Below are the code and all the weights of a small trained network. Each question names an input and a class and asks about switching units off, where a switched-off unit gives its printed mean instead of its output.

import numpy as np


def w(rows, s, z=0):
    codes = np.array(rows[::2]) - 128.0
    scale = np.full(codes.shape[1], s)
    scale[-1] = z or s
    return codes * scale


def f(y):
    return y / 2 * (1 + np.tanh(0.7978845608 * (y + 0.044715 * y**3)))


def log_softmax(a):
    a = a - a.max(-1, keepdims=True)
    return a - np.log(np.exp(a).sum(-1, keepdims=True))


def net(x, mask):
    res = np.array(x, float).reshape(1, 7) / 4 @ E
    y = f(res @ A[0][:, :-1].T + A[0][:, -1])
    res = res + np.where(mask, y, B[0][:, -1]) @ B[0][:, :-1]
    return log_softmax(res[-1] @ U[:, :-1].T + U[:, -1])


A, B = {}, {}
E = w([
[87,86,128,133,126,136,104,221,149],'x0',
[149,107,128,129,109,227,62,97,119],'x1',
[88,160,124,158,254,152,127,106,132],'x2',
[200,80,122,211,134,142,172,146,138],'x3',
[105,138,86,188,103,86,75,106,141],'x4',
[50,73,106,140,110,148,176,90,76],'x5',
[148,164,189,160,127,112,92,169,17],'x6',
],0.01)
A[0] = w([
[186,152,131,120,139,154,68,142,160,58],'neuron 0',
[60,157,134,57,118,137,123,120,94,103],'neuron 1',
[120,101,132,101,24,118,157,130,112,134],'neuron 2',
[92,153,125,144,215,130,150,131,131,123],'neuron 3',
[138,113,129,96,81,111,129,127,110,74],'neuron 4',
[146,132,146,131,114,187,86,117,136,171],'neuron 5',
[119,139,102,99,139,132,108,125,117,55],'neuron 6',
[88,91,125,141,129,140,97,238,173,127],'neuron 7',
[98,98,120,117,111,125,134,106,195,70],'neuron 8',
[115,121,143,139,139,115,103,171,78,100],'neuron 9',
[97,122,136,136,190,138,111,138,132,64],'neuron 10',
[107,135,141,56,136,87,71,111,134,140],'neuron 11',
[205,66,120,232,144,148,188,146,134,95],'neuron 12',
[25,57,106,172,107,169,201,76,38,2],'neuron 13',
[139,110,114,139,121,186,83,89,119,114],'neuron 14',
[157,157,136,134,134,98,107,165,67,103],'neuron 15',
[90,121,111,125,139,46,200,148,97,107],'neuron 16',
[121,135,132,130,168,151,125,124,132,67],'neuron 17',
[146,165,138,122,149,46,160,159,160,96],'neuron 18',
[161,139,134,118,128,116,151,56,87,108],'neuron 19',
[134,105,107,118,127,215,66,127,124,102],'neuron 20',
[116,114,118,114,129,114,150,114,160,103],'neuron 21',
[106,104,122,106,141,149,111,197,133,127],'neuron 22',
[122,122,92,100,118,152,152,123,249,58],'neuron 23',
[121,100,113,108,151,142,140,105,183,101],'neuron 24',
[83,142,120,66,125,109,77,118,132,68],'neuron 25',
[203,177,138,118,186,101,86,154,191,57],'neuron 26',
[174,114,166,24,167,194,211,180,105,92],'neuron 27',
[128,128,122,136,113,183,103,115,111,83],'neuron 28',
[92,130,96,227,96,56,35,94,167,101],'neuron 29',
[183,134,125,102,80,93,116,152,156,97],'neuron 30',
[127,133,132,158,132,112,105,129,72,91],'neuron 31',
[200,179,122,111,130,105,144,38,128,138],'neuron 32',
[139,139,153,143,133,130,123,147,27,87],'neuron 33',
[108,142,126,162,194,155,114,106,131,121],'neuron 34',
[137,139,134,134,127,128,100,176,70,88],'neuron 35',
],0.014,0.0057)
B[0] = w([
[107,120,159,116,131,83,58,166,157,176],'neuron 0',
[155,205,127,133,113,145,140,144,126,185],'neuron 1',
[180,89,79,133,129,133,98,118,57,217],'neuron 2',
[178,86,87,136,102,139,115,113,63,208],'neuron 3',
[146,98,129,153,81,143,100,126,116,162],'neuron 4',
[138,130,150,108,143,66,175,128,80,186],'neuron 5',
[137,131,156,148,78,139,110,136,147,129],'neuron 6',
[93,108,166,128,179,235,157,164,101,216],'neuron 7',
[125,127,135,144,135,137,119,61,152,169],'neuron 8',
[117,124,135,139,135,143,122,81,155,179],'neuron 9',
[149,93,119,151,86,149,105,125,110,163],'neuron 10',
[167,208,125,133,141,137,147,147,111,187],'neuron 11',
[167,255,142,133,62,166,136,137,115,247],'neuron 12',
[102,141,158,94,203,73,24,211,155,231],'neuron 13',
[130,104,164,119,102,91,177,121,115,181],'neuron 14',
[124,135,113,124,168,120,118,62,149,199],'neuron 15',
[134,101,210,109,87,82,178,126,110,202],'neuron 16',
[139,108,121,142,78,131,106,136,126,143],'neuron 17',
[128,103,202,110,96,65,165,133,107,204],'neuron 18',
[86,90,155,151,131,210,139,144,145,179],'neuron 19',
[139,109,184,117,105,90,183,121,101,190],'neuron 20',
[125,126,142,127,134,116,128,91,145,152],'neuron 21',
[104,109,141,126,147,183,148,154,122,178],'neuron 22',
[119,137,137,138,163,121,99,26,160,208],'neuron 23',
[130,131,125,131,144,128,111,67,148,173],'neuron 24',
[144,190,150,141,72,150,120,147,133,172],'neuron 25',
[114,141,158,100,167,81,33,184,130,217],'neuron 26',
[82,104,7,147,97,81,177,165,206,233],'neuron 27',
[124,105,169,132,83,105,139,120,143,158],'neuron 28',
[92,102,15,133,104,105,191,170,199,216],'neuron 29',
[155,100,112,137,111,123,72,136,89,188],'neuron 30',
[118,128,120,132,133,136,128,82,166,169],'neuron 31',
[85,97,153,134,175,231,158,162,115,220],'neuron 32',
[131,129,126,124,152,128,118,42,160,209],'neuron 33',
[173,93,88,136,86,140,115,109,86,191],'neuron 34',
[120,126,132,139,144,136,108,71,150,185],'neuron 35',
],0.028,0.013)
U = w([
[128,127,150,153,174,131,82,12,187,88],'0',
[122,120,161,96,173,83,12,191,145,252],'1',
[131,82,225,103,98,62,181,121,114,107],'2',
[177,254,137,154,96,170,113,151,144,80],'3',
[203,49,83,162,116,149,49,124,63,129],'4',
[81,106,47,150,118,106,157,162,205,160],'5',
[70,83,181,151,179,246,134,158,127,107],'6',
[136,143,97,97,210,147,170,150,67,113],'7',
],0.0089,0.0029)

Each question gives the input, the list of numbers given to net, and the class t.
The units are the neurons (one row each of A and B). Each row of codes is followed by its name. A weight is (code - 128) times the scale printed after its matrix; where a second scale follows, it is the last column's (A, B and U).
mask holds one flag per neuron, in row order. A switched-off neuron (its flag False) gives its mean, the last column of its row in B, instead of its output. The means were averaged over made-up inputs and are rounded, as every weight is.
A unit's drop is (log p(t) with every unit on - log p(t) with that unit switched off) / (log p(t) with every unit on - log p(t) with every unit switched off).
The circuit of an input: a set's keep is (log p(t) with only the set's units on - log p(t) with every unit switched off) / (log p(t) with every unit on - log p(t) with every unit switched off). Starting from the 12 units with the biggest drops (on a tie, the unit counted first), units are removed one at a time, each time the one whose removal leaves the highest keep (on an exact tie, the one counted first), for as long as the keep stays at least 0.8.
circuit, biggest first: the units of the circuit, biggest drop first
k most important neurons: the k neurons with the biggest drops, biggest first
drop of u: that unit's drop, to one decimal
input [-3,-6,7,6,0,0,2], class 4: circuit, biggest first	neuron 3
input [-5,-8,8,6,-1,3,-4], class 2: 3 most important neurons	neuron 16; neuron 18; neuron 2
input [8,1,2,-6,0,3,-2], class 6: 3 most important neurons	neuron 7; neuron 12; neuron 22
input [3,6,-1,3,-6,-2,-2], class 2: 3 most important neurons	neuron 20; neuron 29; neuron 5
input [7,-4,6,-1,1,-6,4], class 6: 2 most important neurons	neuron 7; neuron 13
input [6,1,0,-7,0,-1,-2], class 3: 4 most important neurons	neuron 25; neuron 11; neuron 1; neuron 32
input [7,0,4,-7,-5,7,3], class 1: 2 most important neurons	neuron 13; neuron 12
input [-4,-5,7,2,2,-5,2], class 4: 2 most important neurons	neuron 3; neuron 13
input [-7,5,-1,-3,7,5,-1], class 5: 3 most important neurons	neuron 29; neuron 7; neuron 22
input [-3,-7,-1,6,2,-6,-2], class 2: 2 most important neurons	neuron 18; neuron 13
input [7,8,3,3,5,0,7], class 2: 2 most important neurons	neuron 20; neuron 5
input [3,4,0,7,8,0,7], class 5: 2 most important neurons	neuron 29; neuron 23
input [-6,8,7,8,-4,-6,0], class 2: 4 most important neurons	neuron 20; neuron 14; neuron 5; neuron 13
input [-5,-1,5,8,6,-1,-1], class 3: circuit, biggest first	neuron 12
input [-7,-4,-6,-3,8,8,3], class 1: 2 most important neurons	neuron 13; neuron 27
input [-3,4,-5,3,-4,6,2], class 1: drop of neuron 13	2.8
input [7,6,1,-1,-8,0,-5], class 5: drop of neuron 27	5.4
input [5,-2,7,-6,2,7,1], class 1: drop of neuron 2	1.0
